Each row has a class, written after it.
[  6  19  26 -15 -12  28  22 -20 -22   6 -11  15  -2 -13 -30 -37   1  -9
   1  16  -6  -6   5 -30  -9   9  -5 -19 -10 -14 -12 -21]
k_53
[ 4  3  7 10 14 12 -4  7  7 15 11 -4  4  1 -3 -9  3  4 -2  0  6 -7  4 -3
 20  4 -9  5  6 -4  3  3]
k_344
[  7   6  15  -8   0 -22   6  -7  -2 -15 -10  13 -10  -5   0 -14  14 -16
  -6  -5  11  -7  -6   4   1   5  -1  -1   3   3 -10   1]
k_110
[  30    4  -19   17  -79  -31   -5  -17   11  -14    6    0   51   20
    0   10   16   18   -4   35 -114   17  -26  -60  -50  -13   30   -4
  -40   19   18   28]
k_667
[  6  -4   8  -9   2  -6  10   8  -8   3  -1   6  -3   3   6  -3  -8   9
  -1  14   1  -2  -3 -11   4   5  -7  -9  -1  -2   4 -11]
k_809
[  3  10   3   0  -4   0  -3  -4  -5  -9  -5   6   8  -6  -3 -16  -2  -2
   0  -5  -4   0   2 -14   0   1  -6  -3   3   4  -9 -12]
k_19
[ -1  -4   1  -6   0 -15   3   4  -2 -25 -13   5  -4 -17  -4  -6   7 -12
  -1  -4  13   5 -13  -5  -8  -3   6 -10  -4 -12   2  -6]
k_667
[-57  -1  -7  33 -19  24 -26  55   8  42  22 -34  31  12   8   5 -24  59
  20  25 -79   9 -23 -10 -49  29 -12  -2 -14  29   6  12]
k_809
[-36   6   0  64  14  40 -16  25  -5  25   4 -46 -17   3 -28   7   5  -9
  33 -30   8   3  11 -15 -13 -27 -10  19 -33  21  -6  26]
k_897
[  1   6   5   0  -5   0   4  -7  -4  -5  -5   3   2  -3  -7  -3   3  -4
   6   0  -2  -6  -6 -14   1   2  -2  -5   0 -10  -9 -13]
k_809
[-2  7 -7 -8 -1  0  1 -2 -8  7 -1  4 -2  6 -7 -3 -9 -1 -1  5 -9 -1  8 -6
  2 -2 -4 -5  8 -6  2 -9]
k_897
[ -3   2   3  -2  -2   8   7   3   2   9   9   0  -5   3  -3   1  -3   2
  -1   2  -6  -4 -15   5   4  -9  -7   6   4  -9  -1   3]
k_667
[  9  10   4  -9   1  -3   6  -4  -6  -3  -2   4  -5  -1   1  -9  -6  -5
  -4  -4   1  -2   3  -5   6   0 -11  -6   6  -4  -4 -10]
k_19
[ -7  20   6  -4   3 -14  -6   8  -9   4  -6   6  -3 -20  -3 -19   5   9
   4   2   5  -3 -10  -7   4  -9  -1 -11 -11   2  -8 -18]
k_809
[-10  -2  -5   3   8 -16  -1   8   2  -4 -23   6   2  -3  10 -15   4   0
   1  -6  13   2  -2   4   1  10  -8 -20  -4  14 -14  -8]
k_110
[ 17  -6   7  -9   1 -14   3 -10  -5  -3  -4   5   1   5   3  -4   3  -7
  -3  -1  13  -2  17  -3   1  -2   2   1   8   5  -1  -6]
k_344
[-12  25 -24 -32 -13  -7  -6   4 -20   0 -33  29   2   5  14 -14 -31  39
  -1  43   1   5  15 -31  -1   8  -3 -23 -29  45  -5 -19]
k_19
[-16 -11  -4 -18   1   3   1  -1   1   1  -4  -7  -8  -5   9  -1  -5  -3
  -6 -17  -8  -8  -7  10  14 -11 -10  -7  11  -9  -9 -21]
k_667
[-2  7  3 -5  3 10  7 -7  1  6 -1 -4 -6 -1  0 -3  5 -4 -2  0 -3 -3 -1 -2
  2  7 -4  5  8 -5 -4  3]
k_53
[ -9   1  -6 -11   7   1  -2  -3  -8   5  -6  -1 -10  -4 -16   1   2   4
  -3   0   2  -7  12 -19   4   7  -7  -5  10  -1   5  -9]
k_71
[-1  2 -3 -1  6 -3 -5  8 -6 -3 -8  4  5 -4 -3 -6 -4  1 -2  3  8  0  4  4
 -1  1  6 -1 -2  1  5 -9]
k_897
[-11   8   2   0  -4   3   0   2  -6   6   2  -1  -3   0  -1   3  -5  -1
   2   2 -10  -8  -1  -9  -2   3  -5   4  -1  -7  -2  -8]
k_110
[ -9   0  -5  10   4   4   3   0   1   8   2  -1   3   4  -2  -6 -12   5
   1   4 -11  -5   2  -7  12  16  -8  -1   5   4   2   4]
k_809
[  4   3  -1   2   1   4  -1  -5  -3   0  -6  -8   7   7   0  -5  -5  -9
  -1   6  -2  -1   7  -9 -13   1   4  -2  -1   0   1  -4]
k_71
[  5   5  -1   9   4 -17  -7   0  -1  -7  -4  -1  11  -9  -2 -14   1  -9
  -1  -5  -2   7   0  -4  -9  -4   3  -9   1  -4   1  -6]
k_71
[ -9   1  -6 -19  -3   4   0   6 -12   1   3   5  -3   3  -4   6  -3   2
  -3   1  -7   0   0  -8  -1  -2   3   4   6  -6   9  -8]
k_897
[-27  15  -1 -20   6  34  -2  -3 -20   6 -23   6   6  17  -1 -15 -31  -4
  -1   4   7 -10  26 -27   0  -8 -28  -1   3  25 -11 -30]
k_19
[  6   1   2  -6  -1  -2   4   0  -8   4 -11   4  -2   1  -1  -9  -2   3
   0   1  -3   2   1  -3  -4  -6  -1  -9  -1   3  -3  -6]
k_792
[ -4  -1  -4   2  -3   6  -3   5  -5   2  -4  -3  -3  -4  -6   4   0   1
   0  11  -4  -5   8  -9  -8   0   9  -1 -13  -3   4  -7]
k_110
[-4 -3  3  6  2 -9 -2  2  0  3  3 -2  1  1 -1  2 -3 -8  1  4  6 -5 12 -3
 -3  4  0  6  1  2  1  2]
k_110
[ 19 -34   4  13  18  13   3  22  11   1  -4  -8 -23 -26  13 -16 -18  26
 -17  16 -11   3  -8  65  35  19   8 -19 -38  -4   5   4]
k_344
[  8  11  -1   0  -2 -14  -4 -16  -5  16  -3  -1  17   9  10 -16 -14 -11
   1   7  -6  -2  20 -10   1 -25  -1 -14   0   2 -16 -30]
k_809
[-14  30  -2 -22 -20   7   5 -19  -6  -7  -2   7  -9   2 -22  14 -17 -18
  -5  -9 -20 -14 -24 -10  -1 -25 -19   7  14 -32  -3 -17]
k_53
[ -5  18  -2   8  -2 -15   1   1  -1  -1 -11   0   3  -9  -5  -1   3   3
   0  14 -18   4  -2  -7 -12   3   1  -6 -16  -4  -2  -5]
k_809
[ -6   6   1  -6   2  -8   3   8  -6  -2  -4   7  -7  -8 -11  -2  10   6
  -6   0 -11  -2  -3  -3  -5   5   2  -5   2  -4   9  -5]
k_897
[-17   3  -8  -2   4  32   9  10  -8  11   3  -8 -23   8 -19 -11 -10  -5
   3  -4  -9  -3  -5 -11   6  -1 -15  -7   8  -4   0   5]
k_897
[ 23  -4  -6  10   1 -20   0  -4  -5  -4 -12   1   1   2   0 -12   1   4
  -3   3  -3   8   2  -8  -7   4   0 -12   3   5   2   0]
k_71
[ 0  3  1 -5 -5 -1  3 -4 -6  6  0 -1 -4  4 -1  0 -3 -1  2 -4 -8 -2  1 -7
 -1 -6  0  3  6  1 -1  2]
k_792
[ 0  4 -3 -2  1  8  1 -1 -1  6  1 -2  2  1 -8 -1  9  1  1 -4  2 -3 -7 -7
 -4  1 -1  1  8 -5 -2 -3]
k_71
[ 12   0  -3  -7  -3 -18   1  -9   1 -12  -2  -2  12   0  13 -15  -2 -16
  -5   4  -1   4  21 -10 -12  -3   3   2  18   7   2  -5]
k_344
[  6  -3  10  -3  -3   0   0   3  -7   8   5   4  -5   4  -2   1  -3   3
   0  10   3  -5  -4   0   3  12   4   3  -7 -11  -3  -2]
k_110
[  4  -5  -4   7   6  -4  -1 -10  -3  -6 -11  -3   2  -3  -8  -5   0  -8
  -6  -1 -10   1  14  -8  -3  12   4  -7   2  -4   5  -4]
k_71
[ 19   1   9  12  -2  -3   8   2  -3  -6  -6   4  19  -6   8 -16   8   1
  -6   0  -1  11 -17  -4 -12   3   5   5   1  -7  -6  -4]
k_53
[ 50  -8  24  24  24  -5  28   2 -11   7  -8  -4  11  23  -3 -39 -10 -45
   7   9  42  22   9  10 -31  23  -9 -27   6 -22  14  17]
k_667
[ 2  4 -6  5 -4 -3 -4  1 -1  0  0 -5  5 -1 -5  4  3 -1 -1  0 -6  1 -5 -7
 -8 -6  9  0 -9 -2  5  2]
k_71
[ -7   4  -3   7  -1  -8  -5  10   2   1  -2  -7  -4  -4   1   5   3   0
  -2   6  -4  -4  -3  -2  -9   3   7   4 -11  -1   1   3]
k_110
[-6 -3  0  3 -2 -5 -2  5 -1 -4 -3 -2  4 -4  5  0 -2 -3 -2  6 -6 -2  5 -4
 -7  5  3  4 -3  0 -2 -4]
k_110
[ -4  -1   0  -2  -5  -1   1   2   2   1   4  -2  -6  -1  -5   5  -7  -3
  -8  17 -19  -9   9  -4  -4  -4   0   4  -5  -3   6  -1]
k_110
[ -7   3  -3 -13  -7   3  -1   1  -5  -1   0   5  -8   7 -10  10  -4  -7
   0   5   4 -14  -5  -7  -4   5   5   0  -2  -8   7  -2]
k_110
[ -8  14 -16  -3   1   7  -1  -7   0   5  -9   1  -6  -8 -10   3   4   5
  -2  10 -12   0  10 -16   0   0   0  -2  -2  -2   8  -2]
k_53
[ 2  0 -2  3  3 16  1 -3  0  7 -2 -2  4 14  2 -6 -9 -7  2  1 -4  1  7  1
  3  0 -4 -5 -1 -2 -2 -3]
k_344
[  0   4  -2  -4  -3   1   4  -3  -5   0 -10   7   3   0  -1 -11   0   2
   0   2 -14   4  -2 -10  -5   7   3 -10   3  -2  -2  -3]
k_792
[-16  13  -5 -21  -5  14  -3 -11  -4   8 -11   5  -9  -2  -7   9  -8   8
  -1   7   4 -14   3  -3  13 -10  -3   1 -10   5  -5 -14]
k_53
[ 0 -4 -2  4 -1  7  1 -1  2  0 -5 -8  6  2  1 -1  1 -8 -4  1 -6  5  1 -4
 -9 -8  4  0 -6  0  0  0]
k_53
[ 12   5  13  -6  15   0   8   5  -5   5   4  10  -8  -3   3 -19 -17   0
  -8  -5   8  -7   1  13  21   2 -23 -11  15  -5   2 -14]
k_19
[ 9 -3  1 -8 -3  8  5 -2 -9  7 -6  5 -4  5 -2 -5 -7  9  1  4 -5  0 -3 -2
  2  7  0 -6  3 -7 -3 -5]
k_792
[ -8   9   6  -8   7   3  12   3  -8   6   2  -5 -19  -8  -6   3 -10  -3
   1   5   1 -12   2  -9   8   4 -11  -8   1 -16   8 -11]
k_809
[ -4   5  -7  -9  -7  -6   2   0  -1  10   2  -9 -13   8   0   2 -12  -7
  -3   0 -22   0  -6   0  -2 -13   0 -12  -2  -8   2   5]
k_792
[ 6  0 -3  4  0 -4 -3  0  1 -5 -4  1  7 -2  2 -8  1 -2 -2 -1 -1  3  4 -4
 -1 -1  6 -2 -2  0  0 -3]
k_344
[ 20 -11  11  22   9  -2   5  -5   5  -3   8  -9  -2  -5  -2 -11   7 -22
  19 -14  14   7   4   8   1   4  -1 -15   7 -22   3   5]
k_667
[ -4   7  -3  -7  -6   2  -2   1  -8  -3 -12   4   4  -2  -9  -8  -2   1
  -1   5 -12   0  -3 -15 -12   2   7  -9  -3  -4   4  -6]
k_792
[  6   0   2   3   0  -7  -1   2  -4  -3  -5   6   5  -3   4  -1  -1   9
  -5   2  -8   4   1  -1  -1   1   1   1  -3  -5  -1 -11]
k_344
[  9   8  -1  -9 -10  11   3 -10 -10   2  -5   4   5   0   2 -13 -11   0
  -1   8  -3  -2  -3 -13  -2  -5   4  -4  -3  -4  -3 -14]
k_53
[-15 -15   3  17  16  -4  -9   7  -2   8  -1  -1  -3  -1 -10  -2   4  -4
   1   3  -8   7  27 -15  -6  -8   6 -11 -11   9  14  -2]
k_667
[ -1   9  -3 -16  -7   3   6  -2  -7  -3  -7  -4  -2   2   8   2  -1   1
  -5   5  -5  -5  -7 -18  -6  -2   3   0  -1  -4  -1 -11]
k_71
